Each row is followed by its class number.
[ -68  -57  327   67  351  153  445   66 -295    8  -52   84 -120  157
  355   29  -83 -235   42  382  163 -235 -123  423  135  -62  219  411
  449  -33    9  299  -10   65   -8 -348] -> 5
[-108  -67  359   66  321  416  261   88 -474 -150  -45  -61   -6  -86
  283 -259  429 -190  337   71  267   34 -258  490 -156  -44  222  376
  319   24   86  555 -200 -241   66 -654] -> 5
[-189  132  253  226  184  159  224  358  221 -156  347 -319 -167  286
   10 -106 -608 -258   55  580   87 -332 -243  239  101  498  236  134
 -152   46 -327 -344 -205  211   81  195] -> 2
[-317   92  398  213   49  115  -37  299   92 -150  397 -457 -287  323
  -68 -199 -287 -210   74  250  135 -213 -444  250 -168  368    9   58
  110   96 -224 -264 -323  181  133  -91] -> 7
[-235  133  337  220  150  154  135  589  210 -189  319 -321 -239  396
  -35  -85 -899 -190   62  506   56 -336 -273  194  161  626  127  175
 -189    0 -335 -533 -297  331   40  339] -> 9
[-146 -262  437  -24  170  573  145  251 -517 -183 -109 -149   -2   64
  263  -77   21  -39  201  282  188 -270 -313  350  103 -260  180  364
   15  104  -49  258 -462   69   85 -301] -> 0
[  -7  -48  111 -128  416  325  500  137 -527   49  122  472  -42   13
  419 -119  110   56  102  207  297 -332  -70  370    4 -204  344  754
  248  -38   19  323   70 -115   94 -427] -> 6
[-209   85  360  241  132  177  110  472  182 -212  487 -209 -232  300
  -78  -91 -716 -174  -29  639  104 -346 -286  229   48  552  126  202
 -138   28 -282 -400 -274  238    6  313] -> 8
[-273  117  373  176  138   23  -24  305   30 -176  375 -299 -339  321
   43 -220 -398 -159    3  386  126 -270 -267  243  132  349  149  178
  -70   70 -265 -328 -264  288  152   66] -> 1
[-293  136  326  236  139   -5  -40  348   63 -149  501 -289 -352  285
  102 -158 -423 -189  -19  365  104 -322 -343  208 -118  373  106  171
   57   91 -323 -324 -218   65  225   97] -> 1
[-245 -122  428   -6   29  151   81   63 -606 -105  174  146   45 -134
  227 -162  520  -22  161   25  313 -117 -476  298  -45 -352  319  487
  364  115  128  590 -294 -113   78 -542] -> 2
[  36 -122  400  -76  458  636  270   84 -239   32 -205 -134 -207  274
  384  102  107 -277  467   69   15 -143  -24  314 -293 -276 -121  329
  461  171  -68  198  -57  -36  126 -299] -> 5
[ 314 -168  460   71  558  441  517  220 -295  -74 -272  -31  -81  118
  219   27   36 -303  126  427  -20  -72   79  126   46 -130    2  221
  263   -9 -117  513  -11   -5 -185 -415] -> 2
[  -4 -156  600   49  404  452  307  350 -382 -124  -80    0 -110    0
  118  -79 -121 -239  418  240   78 -180 -180  207 -223 -287  144  270
  181   48   46  367 -238 -222  -79 -278] -> 2
[-262  193  296  248   68  115  -37  332   79 -289  459 -302 -216  242
   29 -200 -441 -194  -52  489  241 -320 -326  266  194  560  252  177
  -58    0 -429 -356 -250  311   87   86] -> 7
[-262  117  348  191  108   17  -51  245  165  -91  384 -415 -395  367
   39 -133 -170 -250   -9  318   78 -239 -298  232 -122  348   64   54
  248   45 -321 -337 -231  290  103   53] -> 5
[-271   80  354  223    8    6  -76  284  154 -220  467 -233 -245  351
   -4 -100 -425 -185  -80  370  192 -324 -359  208  182  419  130  127
   43   75 -288 -247 -261  369  141  114] -> 7
[-109  -82   69   12  205  266  382  158 -403 -156   16  202   74  -18
  381   44   18 -137   18  376  342 -478 -299  498  193  108  379  633
  188  -37 -164  309  -31 -178   36 -206] -> 4
[-233  116  433  256  109  111   59  267  139 -159  319 -383 -321  267
   -6 -126 -312 -228   21  471   84 -184 -267  158   34  361   97  104
   74   57 -297 -271 -225  321   21   44] -> 2
[-364   72  364  275    4   47  -54  319   79 -204  531 -393 -285  300
  -30 -165 -330 -168 -137  380  158 -230 -520  295  -52  429  -27   62
   54   69 -253 -282 -420  248  223   -8] -> 8
[ -79 -167  440   33  354  249  344  122 -308 -104 -141 -104 -150   94
  272  -25  251 -258  169  262  131  -20 -206  203  139 -397  185  337
  194  141   36  395 -180   21   35 -374] -> 0
[ 114 -140  207   23  412  684  364  295 -273  -92 -275 -141 -112   26
  286  -50  181 -165  322  302  148 -240    7  332  179 -188  303  549
   80   95 -160  257 -120 -179  -83 -318] -> 0
[-297  112  379  274   45   17    3  275   98 -151  358 -395 -305  317
   33 -134 -398 -228  -83  467   93 -286 -367  328   41  495  104  120
   40   52 -318 -353 -227  297   65   97] -> 4
[ -93 -170  580   80  260  249  146  123 -463   24    5  121  -27   18
  196  -75    1 -146  240  168  172 -210  -81  287  -30 -418  154  274
  468  -30  153  415 -134  152  -24 -287] -> 1
[  10  -69  460   68  293  338  329  274 -394 -231 -175  -99  -93 -139
  324 -184   69 -258  277  116  228  -85 -155  251  172 -117  108  200
  141   32 -132  311 -241 -130   45 -505] -> 4
[ -60 -183  407   72  249  279  335  131 -316   29  -17  138    9   73
  230  121   24 -189  144  348  149 -275 -156  376  187 -202  207  480
  480   22  116  414  -13  170 -145 -243] -> 6
[ -63 -262  464   71  370   58  212  -28 -454   17 -130  268 -188  136
  366   21  151 -217  165  169   66  -77   -2  255   10 -582  213  548
  387  164  268  598  169   82   66 -268] -> 1
[-350 -250  297  -64  122  404  329  315 -495 -282   -8   93  172    6
  370 -125  -61   69  165  274  295 -171 -427  196  256  -49  294  576
 -154  106  142  403 -346  -22  322 -263] -> 6
[-171   98  373  295  124  172   37  465  173 -183  381 -384 -280  286
  -24 -122 -447 -281  -95  527   34 -343 -325  261   18  473  137  140
    2   33 -354 -393 -275  111   26  200] -> 4
[ -37 -274  565 -171  246  349  264  134 -441  -65 -165  128   26  -44
  182  -94  500 -230  464  -78  149   74 -376   71 -257 -694   80  253
  173  191  152  603 -170 -137   41 -338] -> 9
[-337  170  441  267  -17   -1  -63  308   75 -199  504 -363 -288  283
   23 -154 -475 -200  -69  391  177 -258 -406  330  128  513  107  122
   64  104 -220 -256 -252  333   97   48] -> 7
[-244   89  404  175   79  -10    8  218  141 -198  410 -181 -311  400
   -8  -72 -340 -197 -127  436  141 -283 -386  179  218  298  155  135
  -69   51 -299 -253 -233  519  131  169] -> 4
[  53 -193  331    5  405  490  467  189 -520 -193  -40  309   73  115
  294 -204  -77 -154  169  405  154 -222 -301  289  144 -445  414  644
  -72    8  155  411 -278 -143   41 -254] -> 9
[-200   50  305  118  165  166  -56  329   52 -144  326 -103 -237  343
   67 -164 -478 -199   72  354  131 -361 -174  413   36  304  260  210
  -52   42 -310 -441 -320  262  160  166] -> 5
[  70   30  472    5  387  134  533  102 -356  -21 -192  231  -96  120
  245   49 -244 -321  168  312   96 -201   71  295  -64  -24  -55  334
  365  -21    4  324   86   60 -163 -360] -> 2
[-158  102  212  218  105  183  -46  347  131 -207  412 -175 -173  240
   15  -93 -462 -225   59  265  225 -436 -161  326   46  502  259  221
   83  -16 -399 -266 -270  122  117   61] -> 7
[ -44 -198  428   48  243  230  379   -2 -422 -194  -77  229   42  117
  189   46  -21  -95  -72  667  141 -158 -377  291  545 -148  189  534
   30  102   19  448   52  406  -88 -368] -> 1
[-230  125  370  166  154   37   47  397  110  -95  408 -213 -273  276
  -15 -210 -404 -203  -13  361   77 -197 -339  206  -29  326   76  122
  -48   60 -222 -414 -230  226  153  143] -> 8
[-139  123  278  224  141  187   -7  340   42 -216  401 -327 -362  288
  143 -123 -376 -184 -127  510  132 -420 -191  325  184  436  142  224
   -6   47 -470 -412 -192  285   44  160] -> 4
[-275   24  321  295   41  108    2  317  129 -195  371 -256 -178  306
   56  -57 -597 -213  -37  417  209 -311 -294  269   60  513  200  224
   51    2 -246 -268 -240  282   83  135] -> 7
[-197 -183  452   67  188  371  285   31 -461  -80   -6  117  -54  189
  258  -85  120  -78   35  434   72 -170 -336  441  -92 -186  181  600
  382   88  246  510 -219  -79   87 -371] -> 5
[-116  -74  260  -53  181  354  238 -122 -446  -52 -115   95  -75   20
  340   34  437  -49  291  205  348 -193  -80  479  216 -222  305  539
  325  157 -108  610  -29  125   14 -461] -> 2
[-322  -94  342  143  225  169  322  213 -531 -177  196 -143  -34   34
  265 -242  147 -105   70  214  295 -143 -525  310    4 -250  350  464
   97   97  154  460 -418 -292  114 -650] -> 0
[ -43  -50  246    1  431  257  310  187 -571   -5   81  480  -58  215
  419   56 -405 -101  158  384  224 -508 -216  683   90 -156  226  615
  268   20  -48  203   18  -11   35  -98] -> 9
[-277 -231  349  -32  204  229  414  168 -501 -146   35   95  202  -79
  204  -58    9  -91  232  179  449 -204 -379  439  209 -292  316  290
  -53   88  139  519 -279   27   44 -525] -> 0
[-216  138  306  171  231  177  120  347  184 -124  403 -243 -133  335
   97  -84 -607 -246   98  488   95 -333 -219  199   13  467  231  204
 -114  -10 -326 -455 -178  155  121  185] -> 3
[ -39  -66   59  121  345  348  670  259 -401 -240   -8  213   -4  211
  329 -182 -639 -129   -1  810  133 -396 -220  394  138   43  381  811
 -191  -17   55   89 -271 -193   79 -123] -> 8
[-217  164  337  217  127  209   53  422  158 -180  411 -341 -176  342
   21  -93 -583 -212    0  611  132 -407 -310  371  195  638  192  232
 -112   10 -347 -443 -263  185  -24  180] -> 3
[-333 -247  482   25   42  347  251  143 -498  -20 -201 -309    5   53
  271  -14   73  -29  214  164  246 -118 -365  489  197 -156  135  322
  147  188  129  455 -227  191   56 -496] -> 4
[-270  206  268  215   99   14   50  221   58  -92  537 -255 -275  344
  104 -217 -317 -212  -36  395  196 -375 -356  414    2  299  135  213
  100   45 -205 -327 -275  117  129  -47] -> 3
[-311   75  420  269   56  106    3  452  202 -170  255 -507 -277  263
    0  -97 -449 -264   34  491   48 -196 -312  220    3  588  150   99
   35   56 -301 -360 -201  235   -8  175] -> 5
[-146  248  130  119  228   -8  157  440  140  -93  346 -235 -420  343
  200 -182 -581 -224   52  221  107 -410 -190  272   82  427  106  179
  -32   39 -409 -496 -151  129  227  171] -> 9
[ -24  -77  133  -78  314  134  392  351 -549 -240   70  241   72 -159
  449 -249   77 -187  219   98  406 -305 -112  349  237 -330  338  551
   63   26   61  219 -255 -368   81 -403] -> 3
[-186  174  240  271  145  126  267  293  160 -146  398 -302 -247  364
  -11  -77 -620 -216  -68  653  106 -394 -215  316   36  611  162  266
  -49   37 -308 -268 -165  188  -59   44] -> 2
[   7 -126  446  152  400  383  248   59 -414  -95  110  221  -55  190
  346  116  -99 -156    7  550  150 -241 -113  463   53 -101  138  446
  351  102 -193  351 -187  -69  -22 -377] -> 0
[  -5  -52  325  -51  316  -40  418  465 -378 -165   64  191 -184   58
  194 -230 -217 -145   43  293  167 -339 -145  158  177 -192  285  470
  -58  -45  162  230 -100  -66  -48 -145] -> 3
[-220 -149  311  112  136  326  -46  -51 -527  -52   13   56 -214  184
  321   38  238  -56   80   86  305 -324 -161  690  137 -340   68  480
  674   17  -79  289 -293  331  140 -395] -> 9
[-186  131  205  156  191  349  124  399   95 -219  479 -260 -106  276
   73 -156 -503 -158   62  590  209 -440 -390  368  107  519  287  282
 -253   18 -416 -427 -324    8   94   78] -> 3
[-263  -38  633  109  298  291  184  -53 -512 -107   75  -66   39  -42
  146 -209  192 -340  541   69  135   90 -382  340 -644 -244  143  296
  449   37  150  431 -403 -376  103 -604] -> 1
[-159  202  243  219  282  171  101  385  133 -173  390 -157 -271  272
  108 -156 -616 -260   50  417  127 -431 -205  279   54  459  189  217
   -5  -43 -411 -466 -231   30  216  121] -> 1
[-287  111  318  213  116   58   31  428   46 -166  424 -294 -282  353
    2 -200 -484 -184  -46  345   89 -332 -438  258   44  342  186  197
  -42    8 -256 -364 -362  213  149  109] -> 9
[-375  106  386  259   38   39   -5  276   15 -117  452 -376 -252  331
   83 -142 -490 -165  -31  492  210 -327 -343  316  138  325  222  216
   15   73 -198 -295 -296  302   70  111] -> 1
[-290   89  364  210  125   14  -92  333   68 -204  399 -211 -302  339
  100 -175 -359 -205  -71  355  120 -248 -295  254   78  368  180  164
   34   41 -255 -333 -246  325  188  129] -> 5
[-129  198  187  227  190   81  171  379  113 -102  479 -254 -330  416
   65 -156 -647 -152 -106  614   59 -392 -181  402  180  507  130  264
  -14   56 -334 -462 -170  357    4  227] -> 9
[-315   97  427  261   55  193   89  381   48 -225  446 -439 -260  255
  -43 -190 -438 -214  -23  577  146 -236 -541  288   -9  404   24  135
  -93   91 -197 -315 -351  201   15   74] -> 8
[-129 -216  458   82  237  360  150 -168 -384   92 -132  -98  -45  235
  243  287  196 -163  239  347   22 -104   42  527  -29 -207   81  489
  578  264  -23  476  -14  282 -144 -453] -> 0
[-191  152  307  200  204   80  165  436   83 -189  352 -316 -307  267
   73 -232 -545 -207   58  494   80 -303 -163  145   63  378  216  202
 -169   76 -243 -334 -169  164   43  190] -> 2
[ -11 -211  514   80  299  277  417   48 -322  -99 -124 -221  -28  -62
  255   32  176 -329  208  280   76  110  -39  176 -162 -121   59  264
  255  128   38  449  -47   10 -190 -477] -> 0
[-227  153  292  233  193  207  102  424  192 -155  429 -366 -272  378
   79 -100 -714 -186  -13  528   40 -411 -181  218   90  640  101  151
    0  -45 -373 -513 -250  376  140  235] -> 6
[-169 -124  364 -111  241  366  113  -84 -577 -103  115  359  -57  206
  384  -99  150  -97  253  -54  288 -290 -241  444   33 -634  227  655
  417   99  279  352 -346   87  343 -331] -> 7
[-316 -249  413  233   28  314  286  -40 -524  -98  140 -150   96   34
  190 -222  365  -13  -23  375  273   30 -494  376  -60 -283  266  516
  374   21  336  570 -404   89   23 -568] -> 4
[-156 -106  423  -13  283  311  246  119 -452 -248    4   -9  -26 -152
  342 -201  270 -197  406  149  286   -1 -284  361  151 -185  493  457
   84  130   22  449 -273 -202   68 -481] -> 5
[ -93  -47  301   51  286  434  402   98 -400  -87   74 -180  -52    7
  238 -295  456 -201  248  147  194 -146 -309  175 -391 -355  245  451
  301  -33  119  510 -297 -476   79 -630] -> 3
[-279   75  312  263   43   88  -17  425  167 -141  369 -433 -322  343
   18  -56 -467 -174  -80  424   87 -302 -358  279  -54  586   22  126
   17   81 -390 -419 -233  246  104  163] -> 4
[-297   62  299  289   78  114  -24  388   51 -189  486 -339 -275  321
   81 -203 -564 -150  -63  505  180 -412 -295  329   88  354  136  169
  -43   87 -285 -377 -372  138  166  134] -> 1
